Here is a tiny trained network, its code and every weight. The questions are about switching its units off for an input and a class, where a switched-off unit gives its printed mean instead of its output.

import numpy as np


def w(rows, s, z=0):
    codes = np.array(rows[::2]) - 128.0
    scale = np.full(codes.shape[1], s)
    scale[-1] = z or s
    return codes * scale


def norm(h):
    return h / np.sqrt((h * h).mean(-1, keepdims=True) + 1e-5)


def f(y):
    return np.maximum(y, 0)


def log_softmax(a):
    a = a - a.max(-1, keepdims=True)
    return a - np.log(np.exp(a).sum(-1, keepdims=True))


def net(x, mask):
    res = np.array(x, float).reshape(1, 5) / 4 @ E
    u = 0
    for l in range(2):
        y = f(norm(res) @ A[l][:, :-1].T + A[l][:, -1])
        res = res + np.where(mask[u : u + 13], y, B[l][:, -1]) @ B[l][:, :-1]
        u += 13
    return log_softmax(norm(res)[-1] @ U[:, :-1].T + U[:, -1])


A, B = {}, {}
E = w([
[173,88,136,95,101,127,136,84,167,172,246],'x0',
[134,95,162,132,32,92,86,101,135,79,103],'x1',
[137,142,207,169,103,205,189,173,68,87,191],'x2',
[28,162,157,205,169,95,83,125,137,76,253],'x3',
[128,194,147,115,133,115,236,128,199,50,125],'x4',
],0.0069)
A[0] = w([
[65,167,189,151,91,76,38,105,111,92,162,137],'0.n0',
[186,68,142,94,117,161,106,88,194,169,212,75],'0.n1',
[173,71,119,198,89,105,161,94,105,88,102,177],'0.n2',
[124,147,121,172,188,128,57,148,91,91,77,57],'0.n3',
[93,132,97,145,229,148,201,156,118,193,143,5],'0.n4',
[109,182,46,118,182,156,128,106,108,213,140,110],'0.n5',
[149,151,76,103,177,92,55,102,183,158,98,64],'0.n6',
[105,191,122,54,99,129,89,149,2,89,42,69],'0.n7',
[155,61,212,145,157,111,118,189,53,132,141,87],'0.n8',
[144,68,142,165,138,120,62,123,39,207,157,32],'0.n9',
[105,69,230,101,103,207,123,142,105,85,141,29],'0.n10',
[98,164,119,128,31,71,72,71,127,125,106,128],'0.n11',
[129,164,71,79,104,108,229,83,118,96,142,33],'0.n12',
],0.0072,0.0025)
B[0] = w([
[156,82,152,195,162,115,162,112,177,167,91,255],'0.n0',
[100,159,196,69,102,144,100,175,178,178,144,221],'0.n1',
[224,101,113,142,151,144,142,140,159,120,113,192],'0.n2',
[78,147,149,42,105,191,104,155,232,183,155,205],'0.n3',
[167,2,167,159,98,151,120,149,132,42,143,200],'0.n4',
[155,73,112,143,104,93,90,119,84,37,144,210],'0.n5',
[116,226,83,72,150,82,141,148,58,134,139,214],'0.n6',
[131,145,210,77,81,182,85,110,153,125,146,237],'0.n7',
[116,182,26,91,131,80,125,136,60,145,124,201],'0.n8',
[91,154,92,155,86,188,79,55,95,125,132,233],'0.n9',
[130,166,37,78,186,58,69,183,103,99,161,199],'0.n10',
[126,82,30,81,157,139,132,135,59,44,184,217],'0.n11',
[60,119,87,125,65,184,187,110,73,152,139,179],'0.n12',
],0.0078,0.0056)
A[1] = w([
[150,161,79,91,135,95,206,168,130,76,156,67],'1.n0',
[160,2,94,144,126,135,87,140,99,85,137,245],'1.n1',
[198,80,75,85,176,117,114,128,171,76,136,255],'1.n2',
[74,166,144,140,143,171,132,169,136,60,57,38],'1.n3',
[157,105,167,64,136,137,141,120,143,205,238,72],'1.n4',
[66,68,198,155,158,122,106,134,122,129,142,123],'1.n5',
[199,73,183,141,118,83,155,152,102,208,58,15],'1.n6',
[206,192,204,155,144,191,134,207,52,93,190,186],'1.n7',
[101,155,164,125,129,107,253,105,193,59,122,57],'1.n8',
[191,95,109,62,84,166,164,141,87,127,100,153],'1.n9',
[167,141,145,136,76,73,180,71,153,130,152,172],'1.n10',
[153,154,123,121,56,155,117,91,76,172,80,113],'1.n11',
[63,128,157,166,161,46,110,77,133,117,147,191],'1.n12',
],0.0083,0.0019)
B[1] = w([
[109,133,92,154,129,160,65,73,33,122,94,203],'1.n0',
[113,151,210,200,95,157,205,107,84,53,102,243],'1.n1',
[171,74,219,127,145,92,144,213,108,120,142,229],'1.n2',
[59,62,207,71,47,143,72,146,178,134,159,188],'1.n3',
[84,125,184,106,100,150,123,167,160,87,2,202],'1.n4',
[206,156,136,175,151,134,185,92,230,164,54,176],'1.n5',
[170,215,73,208,197,89,204,106,153,189,112,142],'1.n6',
[165,104,71,24,156,27,123,120,140,145,76,237],'1.n7',
[148,119,84,198,83,168,60,81,62,197,184,209],'1.n8',
[112,167,136,213,219,64,124,116,185,150,198,254],'1.n9',
[48,124,146,153,130,184,34,145,99,74,90,162],'1.n10',
[93,123,100,211,141,171,246,101,196,147,167,204],'1.n11',
[221,189,78,75,179,140,251,144,148,200,95,193],'1.n12',
],0.0075,0.0076)
U = w([
[166,182,105,213,250,135,226,100,211,219,120,181],'0',
[56,111,50,183,73,244,25,14,23,164,161,59],'1',
[67,110,242,2,79,193,50,203,223,160,105,235],'2',
[173,5,202,158,161,121,110,158,56,6,125,141],'3',
[135,149,4,16,182,26,95,172,18,111,130,8],'4',
],0.0081,0.0012)

Each question gives the input, the list of numbers given to net, and the class t.
The units are the neurons (one row each of A and B). Each row of codes is followed by its name. A weight is (code - 128) times the scale printed after its matrix; where a second scale follows, it is the last column's (A, B and U).
mask holds one flag per neuron, layer by layer. A switched-off neuron (its flag False) gives its mean, the last column of its row in B, instead of its output. The means were averaged over made-up inputs and are rounded, as every weight is.
A unit's drop is (log p(t) with every unit on - log p(t) with that unit switched off) / (log p(t) with every unit on - log p(t) with every unit switched off).
The circuit of an input: a set's keep is (log p(t) with only the set's units on - log p(t) with every unit switched off) / (log p(t) with every unit on - log p(t) with every unit switched off). Starting from the 12 units with the biggest drops (on a tie, the unit counted first), units are removed one at a time, each time the one whose removal leaves the highest keep (on an exact tie, the one counted first), for as long as the keep stays at least 0.8.
circuit, biggest first: the units of the circuit, biggest drop first
unit that matters most: the unit with the biggest drop
k most important neurons: the k neurons with the biggest drops, biggest first
k most important neurons of layer l: the k neurons of layer l with the biggest drops, biggest first
input [3,4,8,-1,8], class 1: circuit, biggest first	1.n8
input [7,-3,-1,5,8], class 1: circuit, biggest first	1.n8, 1.n0
input [-4,-6,-3,-3,7], class 1: 2 most important neurons	1.n8, 0.n12
input [-2,-3,8,-4,-7], class 4: 2 most important neurons of layer 1	1.n7, 1.n8
input [7,-1,6,-4,-3], class 2: 3 most important neurons of layer 0	0.n1, 0.n6, 0.n11
input [-1,-7,4,-6,-3], class 3: 4 most important neurons	0.n4, 0.n5, 1.n1, 0.n0
input [-1,-3,-1,5,-5], class 0: 3 most important neurons	0.n0, 1.n5, 1.n12
input [-5,0,1,-5,-4], class 0: 3 most important neurons of layer 0	0.n1, 0.n2, 0.n10
input [-1,-5,0,7,-4], class 0: 2 most important neurons	1.n5, 1.n12
input [-7,7,-2,0,4], class 2: 4 most important neurons of layer 0	0.n7, 0.n3, 0.n5, 0.n4
input [-1,4,5,-4,1], class 4: 4 most important neurons	0.n10, 1.n7, 0.n0, 0.n4
input [-3,-1,8,-4,-7], class 4: 2 most important neurons	0.n10, 1.n7
input [8,-7,-5,7,-7], class 2: 4 most important neurons of layer 1	1.n4, 1.n9, 1.n11, 1.n8
input [-7,6,4,3,3], class 2: circuit, biggest first	1.n3
input [7,1,4,6,1], class 2: 4 most important neurons	1.n4, 0.n1, 1.n9, 1.n11
input [8,-8,0,5,4], class 2: 2 most important neurons of layer 0	0.n1, 0.n11
input [-1,-2,-2,0,-1], class 3: 2 most important neurons	0.n5, 0.n4
input [6,-5,4,-1,5], class 2: 2 most important neurons of layer 1	1.n4, 1.n7
input [-2,6,-3,-7,-7], class 0: 2 most important neurons of layer 1	1.n11, 1.n9
input [6,1,8,2,-2], class 4: unit that matters most	0.n10
input [5,2,-8,6,1], class 4: 2 most important neurons	0.n6, 0.n11
input [6,-8,2,7,-7], class 3: circuit, biggest first	0.n4, 1.n4
input [4,2,-7,-6,3], class 4: 4 most important neurons of layer 0	0.n6, 0.n0, 0.n11, 0.n9
input [0,7,1,-7,-3], class 0: 2 most important neurons of layer 1	1.n9, 1.n11
input [5,-1,-3,7,-5], class 0: 2 most important neurons	1.n12, 0.n0
